fiso: [ 26.9  -0.8  53.6  10.2 -34.5 -46.7  62.4 -15.7]
kobes: [-43.1  87.3 -84.1  -3.8 -77.5 -47.1 -26.8  -5.4]
mil: [ 28.6 -72.4  55.8   1.0  79.8  57.9   8.8   8.8]
Pim: [-43.1  87.3  17.5   6.3 -88.6 -79.1  37.6 -17.0]
fode: [ 32.9 -74.4  64.3   2.9  73.8  47.9  20.4   5.1]
rev: [ 37.6 -79.1 -88.6   6.3  17.5  87.3]  Pim
rev: [-47.1 -77.5]  kobes
rev: [10.2 53.6 -0.8]  fiso
rev: [53.6 -0.8]  fiso
rev: [-77.5  -3.8 -84.1  87.3 -43.1]  kobes
asked: [-43.1  87.3 -84.1  -3.8 -77.5 -47.1 -26.8  -5.4]  kobes

kevel: [-39.0  67.5  16.5  12.2]
mupi: [31.9 67.5 12.2 16.5]
rame: [ 67.5  31.9 -38.0 -15.9]
asked: [ 67.5  31.9 -38.0 -15.9]  rame
rev: [16.5 12.2 67.5]  mupi

Tufo: [ 27.9  11.3  63.9 -78.6 -18.6  56.4  72.8]
tiguz: [ -4.1 -63.8  13.0  73.8 -39.4 -69.7  27.2]
foro: [ 36.4 -57.2  91.5 -31.4  83.2 -52.9 -14.1]
kegig: [ 75.9 -23.5  27.9  11.3  63.9 -78.9 -63.1]
fugig: [-89.6 -78.9  63.9  27.9  11.3 -23.5 -63.1]
rev: [ 56.4 -18.6]  Tufo
rev: [ 11.3  27.9 -23.5  75.9]  kegig
rev: [-63.1 -23.5  11.3  27.9  63.9 -78.9]  fugig
rev: [-78.9  63.9  11.3  27.9]  kegig
rev: [-63.1 -78.9  63.9  11.3  27.9 -23.5]  kegig

muli: [-34.9   0.4  19.9  -3.2  53.2  29.6   6.2   5.5]
riro: [-11.2  19.0 -53.6  -2.9  29.6 -23.1  36.2 -12.9]
lozev: [ 72.1 -24.4  -3.2  -8.6 -40.7  -1.2   8.9 -23.6]
lovet: [-22.0  17.9  42.3 -32.9  10.4  60.4 -11.2  18.9]
vazu: [  9.2 -59.8 -33.4 -16.4 -26.7  18.9  60.4 -11.2]
rev: [ -1.2 -40.7]  lozev
rev: [ 18.9 -11.2  60.4]  lovet
rev: [ 18.9 -11.2]  lovet
rev: [ 42.3  17.9 -22.0]  lovet
rev: [ -3.2 -24.4  72.1]  lozev
rev: [ 6.2 29.6 53.2]  muli

